[   9  -76  -44    9    4   -3  -30   13   14   36   41    9   -6    9
   13   -1    5   22  -27    3   -4  -43   61  -70    5   12   21    0
  -13   73   13    4  -32  -37  -92   52   -1 -114   69] => 7
[ -21  -91  -26  -23    1  -13   -6 -100   23   -2  -27   21   14    0
   24  -37   -4    4   -7   30   19  -18    1  -21   39  -21   53  -39
   21   50  -12  -17  -17   18   26   -2   19   20   -1] => 1
[-17  -4  -8  36  12   6 -44 -36  17 -13  18  14  28 -35 -25  -5 -13   5
  -6 -30  35  -4  10  45 -41 -14   6  -3   5   0  22 -16   7  27   9 -42
  -5 -31   6] => 11
[ 36 -90   9 -28 -28 -21   4  30  53 -28  38 -31   3 -18  12  29  28   2
  28 -28   3  23  27 -19 -32  66 -35 -30 -36  57 -15   0  -5  19 -80   9
  -4 -52  11] => 8
[-60 -19  44  46   2 -44 -15  -6  23 -11  -2 -13   9 -48   0  -7  39  10
   1 -20  13  48  -6  53 -39  25  39  -3   1  -6   5 -16  -1  50  17 -60
  -8  29 -39] => 2
[-24 -34  17  49 -15 -40 -32 -16 -16 -27  18  11  46 -57  -2  -8  10 -35
 -20  -2  18  31 -21  48 -36  11   7 -23  -5  16 -15 -13   6  24   2 -47
 -12  36 -10] => 10
[ 53 -43  -7 -24  -8  33 -22  22   1 -33  39  -6  51 -25  10 -12   1  -9
 -40   6  25  -5  27 -56  -5  17  15  16 -34  90  -1  -6  -9  13 -64  46
   1 -61  46] => 3
[-14 -55  46  34   5 -29 -27 -11  24   1   3   0 -16 -20 -10  28 -21 -35
  22 -22  27  50  10  41 -27  16  -8 -72  29  30  10   0  -4  12  27 -54
 -17 -47 -30] => 5
[ 32 -75  69  50 -32   6 -14  34   4  63 -12 -30 -24   2   4  32   6  11
  14  24 -33  37  35 -24  -8   7   3 -43  42 -25  44   4 -42 -16  -1  25
   4 -59 -31] => 8
[ 61 -78  17 -46   0  12 -31  23   8   1  14 -20 -18 -22  22 -12  38  20
  -5  -4   3  13  52 -40  -8  31   4 -35 -27  69 -10  20  -2  -3 -88   4
  18 -90  34] => 11
[ 49 -98  22  -8   7 -14   1  48  46   7  13  36 -25   4  33  25  25   6
  25 -13  15  15  39 -33 -26  49 -25 -27 -18  23  14 -30 -15  -1 -83  -9
 -12 -66  27] => 7
[ 18 -44 -66 -24 -21  29 -12  38  14  26  -6 -33 -57  23  26  -9  -3  -8
  51 -58  14  -1 -45  23  -1  42   0  44 -31  47 -25 -13 -22 -36 -11   3
 -36 -56 -12] => 4
[-34 -38  38  35  25 -22 -20 -15  42 -39 -14  24  15 -38  21  41 -10  -3
   7 -27   4  47   0  39 -35   3 -36 -46  19  -5  33 -34  -8  27  24 -53
 -16 -31 -29] => 9
[-16 -30 -10  56  29 -75 -18  -4  50  15  33  58  77  -5  26  -7   4 -19
  38  20 -24   3  28  -4 -73  31 -72  -8 -52 -35  21 -25  20  -3 -17 -47
 -15  -5 -11] => 6
[-14 -95 -20   6  11 -38   6 -93  28  -9 -41  40 -26   7   8 -30  -7   4
   2   5   5  21 -12 -36  35 -24  33 -59  34  46   2 -19 -15  -1  45 -38
  21  23 -20] => 1
[-14 -93   4   7  15 -38  -1 -92  17  17 -36  36  -1  29  18 -43  -2 -20
  28  22  17  36 -24 -35  23 -40  26 -62  31  25 -16   6 -17 -25  73  -1
  22   6   5] => 0
[ -13  -81  -24  -42    0  -14  -19   55   54  -21   39    7  -29    8
   50    6    5   12   15   -2  -14  -26   59  -44  -23    9   -8  -16
  -44   65  -31   27  -54  -37 -108   24  -15  -68   54] => 7
[  5 -56  34  32  -7   5 -25  -9   4 -28 -13   6   8 -40  -1  17  -3 -12
   3 -44  45  18  10  69 -56  20   6 -53  15  44   2 -19  -2  22  21 -64
  15 -51 -15] => 11
[  2 -79  -8  -3   0 -12   0 -96  -9  -5 -38  34 -11  65  18 -32 -45   9
  13  49  45  10 -14 -62  49 -46  88 -22   9  49 -23  20 -23  24  34  10
  13  49  24] => 0
[-57 -35  56  57  17 -35  -6 -26  17 -11   2  48  59  -5  -8  20   4 -42
  -1 -30  48  18   2  66 -62   1 -27 -22  29 -24  24 -29   6  34  62 -83
  -6  10 -30] => 6
[ 23 -62 -11  53  26 -37 -28   7  57  17  41  46  54 -28  27 -16   1 -30
  27  35   3   9  20 -19 -84  37 -60  -8 -65  -4   7 -32   4 -32 -49 -35
 -36   2 -17] => 4
[ 17 -69 -18  42  17 -27  -3  12  40  27  24  54  55  -9  27 -12  11  -9
  41  36 -11  -5  30 -15 -87  33 -59 -20 -52   4   5 -30  15 -23 -40 -43
 -25   2  -8] => 4
[ 71 -77  12   6 -16 -14   2  30 -45 -65  11   7   6  -3  18 -35  15  11
  12  26  15   8  17 -42  -3  20  30  16 -57  66 -27  13  -1  12 -81  14
  26 -22  60] => 10
[ 42 -54  13   9  24  18 -33  42  69  -9  23   5  50 -18  11   7  50  24
 -17 -32   7   7  33  -6 -73  41 -21 -23 -11  35   8 -11 -13  -2 -61  16
  -6 -91  35] => 3
[ 15 -51 -11  29  23 -42 -21   2  47  18  46  50  82 -17  10 -20   3 -16
  42  15   3  -5   2 -12 -80  24 -36 -14 -43 -20   7 -15   7 -11 -25  -9
 -28   1  20] => 0
[-48 -77  19  41  26 -22 -27 -31  33  14  18  19  -9 -45  12  -8   8 -25
  12 -32  53  26  -2  46 -49  24   0  -7  17  14  15 -20  -7  -1  23 -48
 -33  -2 -16] => 4
[ 10 -43   0  28  25 -34 -32  15  57  18  57  42  86 -27  12 -19   8 -24
  33  20   2   5   9  -6 -80  13 -43 -11 -44 -39  16 -22   2  -7 -29 -20
 -39   0  17] => 0
[ 41 -52  58  29 -17  30 -66  31 -20  44  36 -20  -9 -11   5  16 -32  -3
   1   9 -22  16  22 -34  26  -1  12 -11  29 -12  34  -9 -24 -18 -27  13
  -4 -68  -1] => 5
[  72 -107  -33   -1  -11  -13  -34    9   13  -14   -3   -9    4  -14
   -4   -5   14   24   25  -34    9  -11   29  -49   13   35   23  -26
  -15   74    2    0  -10   11  -54    5  -13  -75   49] => 12
[-12 -32  -6  45  28 -43  -3  10  33  30  33  48  55 -18  18 -11   5  -8
  -8  25 -17  -6  12  -4 -81  30 -44 -11 -35 -12  21 -39  20 -17 -57 -30
 -26  -7  -1] => 7
[ 20 -79  -4   1   6  11   3  63  92   0  23  54 109   9  -1  -6  70 -13
  -2   0  21   1  30 -24 -32   2 -47  -1 -28  67 -26 -31 -31 -22 -36   0
   1 -57  43] => 3
[ 11 -82   5   9   2 -27   3  11  16 -26  17  29  28 -17 -14 -18  60  22
  -8 -21 -36  43  26 -69 -21  30  -6  -9 -12  80 -18 -14 -20  -2 -33 -34
  -2 -40  35] => 2
[ -9 -27  28  55 -20 -13 -26   7  16  -1   6  -7  22 -25 -26  32 -13 -20
 -12 -30  22  -2 -10  42 -47  31  20 -27  10   8 -16 -23  -7  24  10 -48
 -14  23 -34] => 12
[ 11 -22   0  41  10 -63 -14 -11  56  15  39  48  75   2   6 -18  15 -17
  32  21   5   9  14 -27 -78  48 -52   5 -40  -8  22 -33  28 -27 -41 -35
 -14  -2  -8] => 2
[ 15 -51 -23  30  22 -51 -21   9  54  21  54  47  73 -18  17 -33   0 -17
  47  20  -8   1  11 -21 -74  26 -47 -19 -48 -13  11 -16  13 -21 -35 -17
 -25   1  24] => 0
[ 17 -35 -20  40  14 -37 -29   3  48  35  29  56  62 -21  12 -27  -1 -22
  30  13   3  -6  19  -5 -84  49 -40  -2 -48  10  16 -38  12 -11 -43 -28
   3 -17 -10] => 11
[ 76 -51 -12  -6  19  27  -4  43  62 -46  10  33  26   6  20 -23   1   6
   4 -17  12  20  21 -46 -36  48  -9   1 -58  63 -21 -26 -24   4 -86   0
  14 -39  29] => 11
[ 29 -71  83  36  -6  31 -48  43   0  61  14 -17 -33   9  14   7 -23  -4
  16  14 -27  27  29 -22 -20  13  15 -25  38 -11  45  -9 -32 -26 -13   8
   5 -80 -23] => 5
[-14 -94   8  -8 -39 -25 -37 -97 -13   4 -31  19 -26  21  27 -42   3  31
  12  42  20   0 -13 -12  31 -33  24 -26  45  55  -6   1  16 -34  39  13
  25  -5   7] => 10
[-12 -31  43  28  -7  -1 -44 -14  40  25 -18  -5 -12 -32  -2   1  25  -9
 -32   3  30  30   1  45 -39  12  20 -36   2  34 -16 -27 -14   9   8 -47
  12 -15 -59] => 11
[ 60 -44  80  43 -29  16 -51  12  -7  25  20 -30  -5  -3   9  11 -12  15
  24  30 -16  29  19 -35   7   9  13   4  16 -55  28  -4  -9 -31 -21  10
  13 -33 -15] => 2
[  45 -101    1  -40   -4  -21   14   53   40  -25   70    6    3  -26
   29  -15   20  -15   87   -6   -6   10   55  -37  -25   30  -34  -23
  -48    9   10   -1  -11   30  -39   24   11  -70   61] => 0
[ 36 -93  45  51 -33  23 -63  29 -17  37  25 -10 -43 -29  19   4 -10  22
  25  41 -48  -4  21 -42 -13 -11  -3   3  -9  -9  -3  -2 -40 -67 -12  13
   4 -32 -29] => 4
[  18  -90   13   -9    7   -1    4   24   90  -15   56  -12   -9  -45
    8    2   48   22   50  -24  -26   47   79  -52  -25   72  -26  -27
  -18   53   -9    3   -7   -9  -52   45   13 -106   43] => 2
[ 25 -51 -79 -24 -41  -3 -41  28  14  21   5 -42 -51  -2   7 -27 -29 -17
  22 -70  14  -9 -79  17  41  41  34  55 -14  63  -9 -24 -34 -42 -18 -11
 -29 -29 -30] => 1
[ 14 -35  10  41   6 -59 -20  -6  52   3  37  41  69 -14   4 -17  15 -15
  30  22 -12  19  19 -23 -89  48 -53  -9 -35  -4  18 -30  18 -17 -34 -43
 -20  -2 -12] => 2
[ 32 -56  64  18 -17  43 -26  32  21  14  32 -32 -12 -36  -8   2  -4   7
 -10  21 -19  -4  10 -19  16 -34  10  -3   4 -37  31 -23 -28 -37   6  32
  25 -58 -39] => 1
[ 52 -89 -35 -22 -33  -3 -32  22  45  16  22  -7  41  25  39  24   6  -1
  16   7  16  -5  27 -36 -11  29   0 -12 -53  78  -2 -10  -4  13 -63   4
  -5 -84  24] => 3
[ -39  -73   10   44   12  -30   11 -110   16    4  -31   51   50   45
   14  -23  -11   13   -7   29    8   10   -2  -29   50  -40    6  -30
   35   19   -6  -12   18   -4   76   -5   51   16   -3] => 6
[-15 -29  12  71  26 -18  -9  -7   2 -51   4  34  49 -36 -19  25  -6  -9
  -3 -52  19  45 -18  29 -17  -3   4 -39 -13  25  -2 -46  13  42   9 -83
   0 -16  -6] => 5
[-26 -65  11  52  -7 -68 -15 -36   8 -47  -9  24  36 -49   5   8   7   0
  17 -14  15  26  -8  32 -22  12  -2 -25   3   7  -4 -16 -27  49   9 -53
 -23  43   1] => 8
[ -54  -74    0   15    9  -40   -6 -110  -12   37  -58   38  -16   81
   34  -29  -21   16   18   41    2   -7   17  -37   22  -39   38  -26
   39   26    6   23   -8   -9   65   -6   29   -4   -3] => 6
[-34 -39 -11  39  29 -50 -11  -1  41  32  26  30  80  -3  24 -11  10  -2
  28  23 -43  -8  12  13 -99  44 -65  -3 -36  -5  27 -30  24  -6 -33 -27
  -7 -45  -7] => 9
[  1 -37 -61  -2 -28  12 -32  51  23  28   8 -39 -81  12  33 -13 -42   9
  39 -59  -3  11 -58  34  34  52  16  62  -5  42 -41  -4 -37 -66 -43  11
 -47 -32  12] => 7
[-18 -26  72  57  -5 -31 -10   8  17 -30  12  -1  24 -48 -24  54  -1   9
 -17 -36  10  24 -23  56 -57   9 -24 -36  -6 -10 -13 -22  20   1  33 -70
 -30  -2 -40] => 12
[ 35 -20  70  60 -11   1 -31  25 -16  25 -14  -2 -24   9  15  17 -10  14
  -9  29 -41  22  22 -11 -14  -3 -17 -20  18 -44  31 -15 -24 -16  29 -11
   8 -38 -44] => 6
[-33 -52  37  50  28 -35 -25 -61  17 -30   8  18   1 -31  -7   5 -26 -31
  -3 -27  31  69 -19  30  13   1  23 -28  25  10  12 -35 -11  63  52 -69
 -20  -1  -8] => 5
[ 10 -48  49  61 -18 -45 -27 -14  -5 -36   1   0 -46 -55  -2   4  -2  -4
  17 -25   8  70 -26  50 -39  20 -22 -42  19   4  18 -16  25 -12  37 -50
  -2 -20 -35] => 10
[  48  -93  -30  -23    5   24  -23   25   -5   -8   25  -24  -10   28
   41  -12   -1    9    2  -12    9  -22   25  -49  -36   39   33   11
  -58   66   -6   15  -20    6 -100    6  -10  -59   36] => 4
[ -34  -82    4    8   12    1  -10 -103   51    8  -70   35  -31   59
   33  -22  -29   40   40   36   16   24   -1  -12   33  -13   27  -22
   59   35    1  -16   -9    8   41   -5   18   16   -6] => 9
[ 69 -46  74  47 -36  20 -32  51  -2  23  -3 -28 -33   8  -6  21 -23  18
 -13  20 -40   9   6 -44  -1 -15  -2 -27  13 -16  24 -12 -23 -55   7  12
   8 -53 -39] => 12
[  5 -59 -16  36  21 -39  -1  13  74  20  46  37  90 -38   8  -7  12 -23
  13  13   5  -9   9   8 -60  29 -46 -21 -54   0  18 -46  22 -24 -40 -39
 -10 -19 -20] => 1
[ 37 -43  58  40 -42   6 -46  38 -14  21   5 -47 -47 -15   8  15  -5   4
   8  30 -27  26  18 -30  24 -27   6  -3   8 -29  28  -1 -53 -34 -17  19
   3 -49 -26] => 8
[ 47   0 -57 -21 -40 -26 -59   2   7  11  13 -65 -56  22   4 -24 -11 -25
  66 -49  -8  20 -65   0  19  46  -2  63 -34   0 -21   4 -22 -46 -18   3
 -31 -55 -14] => 2
[ 10 -29   5  32  11 -48  -7 -14  52  -7  34  42  91  -3   5 -18  15 -18
  33  20  -2  11   3 -21 -77  35 -47   7 -51 -12  10 -33  23 -15 -30 -29
 -12  -5  -6] => 2
[-49 -45  42  38 -18 -58  19 -26 -19  19 -19   0  27 -20  18  31   2 -16
  -6 -11  32  28 -16  57   1  10   1 -36  38   5  17  -4  -9  19  52 -27
 -12   3 -21] => 8
[ 27 -67  81  21 -30   3 -69  25  18  35  29 -12 -11 -27  11   7   4  -5
  -2  25 -19  23  15 -21 -19 -10 -12 -15  32 -25  27   2 -29 -32  -1   8
   7 -27 -29] => 3
[-23 -60  50  34   5 -19   0   3  -3 -13 -24  37  34 -53   9  10 -12 -26
  11 -34  42  28   3  51 -62  27  33 -58  18  20  27  -7  -1  59  21 -48
  21  22 -45] => 11
[ 64 -82   0  28  11   2 -12  43  52 -32  30 -15  22 -32 -19 -12  17  44
 -31 -25   7   3   0 -28  -4  16  15  -5 -34  55  16 -19  -1 -19 -69  -1
  14 -60   2] => 1
[ 23 -34 -46 -30 -14  22   3  34  26 -24   4 -50 -36 -20  -1 -16  13  32
  21 -76  -1  -5 -65  51  27  35  -1  39 -21  45 -45 -17  -8 -43  -3   5
 -13 -63   1] => 1
[  8 -49   1  37   6 -46 -36  17  46  25  42  45 107 -26  23  -6  11 -18
  11  22 -11   2   1 -11 -76  19 -59  -5 -44   2  18 -25  22 -29 -35 -26
 -18 -10  -5] => 3
[-33 -28  -1  57  20 -62 -12  -6  45  32  21  66  68   3  32  -3  12 -18
  24  16  -8  -7  28   5 -80  35 -64  -9 -37 -10  17 -41  25 -22 -10 -48
   0 -13 -21] => 6
[ -6 -85 -53 -15   4  10 -10  44  76  31  22  10 -12  11  57  13  26  46
  21  -3   0 -12  51 -42 -23  23 -20 -22 -58  90 -13  -1   5 -61 -86   7
 -17 -75  15] => 4
[-23 -40 -17  41  28 -47 -18  -7  51  36  29  47  75  13  20  -7  -2  -3
  31  24 -36 -13  14  -5 -89  48 -61  11 -28 -14  28 -32  10  -1 -43 -25
 -14 -23   4] => 9
[ 85 -68 -33   6 -13  14 -27  34  33 -19  29  -9 -21 -22  -8 -34  23   1
  32   0 -27  36  42 -35 -31  51 -40 -20 -13  63  -6  -3  -9 -27 -58  29
 -17 -96  53] => 10
[-31 -26   0  59   7 -62 -40 -44  21 -18 -17  39  23   9   7  26 -14 -12
   2 -24  40  -5   2  45 -34   7  -7 -24   9   6   7 -12 -22  27  40 -61
 -18  -2 -21] => 6
[-63 -55 -19  21   9 -37  -2 -78   9  21 -33  31   3  50  26 -10 -23  18
   6  37  -9  -1   9 -19  28 -22  30  -3  26  32  11  -5 -24  30  35  -7
  15  -5  12] => 9
[-31 -21  20  37   5 -12 -19 -29   6   1 -18  22  25 -43  10  10  -7 -10
   7 -33  38   9  -7  70 -43  18  18 -32  11   1   8 -25   1  34  37 -35
  15 -12 -29] => 11
[ -30  -78   -6   19   19  -33  -14 -101   21   -4  -53   21    2   27
   33  -26  -28   29   21   49  -18   17   10  -24    1  -20   14  -51
   26   41   18    5    2   10   30   -5   19  -16   -6] => 9
[ 41 -48  63  31 -20  27 -44  39 -22  25  -2 -27 -34   7  -4  13 -17  26
  33  30 -44  -5  29 -21 -10 -10  -6  -3  34 -38  45  13 -31 -14 -18  29
  25 -64 -16] => 9
[-19 -84 -12  26 -26 -41  -8 -82 -23  -6 -63  64 -10  30  23 -45 -25  12
  35  46  13   6 -15 -28  29 -35  39 -35  44  57 -21  20 -15 -33  53  17
  23  48   6] => 10
[-27 -84  22   5   4 -32   7 -77  14  26 -40  43 -20  52  19 -16 -22 -19
  22  35  42  34  -2 -28  46 -25  26 -41  25  77  -8 -14   0 -12  51 -24
  15 -26  -9] => 5
[  3 -25 -51 -36 -15   6 -39  47   6  13  15 -16 -62  27  20 -58 -19 -58
  88 -58  15   5 -45  13  10  45  11  67 -23  42 -30 -24 -36 -31 -38 -14
 -15 -32   8] => 5
[ 22 -53  -9  31  18 -51 -16  18  47   0  45  48  72 -26   7 -30   5 -11
  48  15   2   4   4  -8 -76  20 -43 -21 -43 -11   7 -12  16 -10 -30 -29
 -24  17  18] => 0
[-88 -19  15  27  14 -23  21  -1  14  -9  -9  21  37   3  13  37   8  17
  24 -18  10 -10  12  66 -51  -3  -9 -14   2  -3  17 -13  12  47  17 -45
  13 -25  -9] => 9
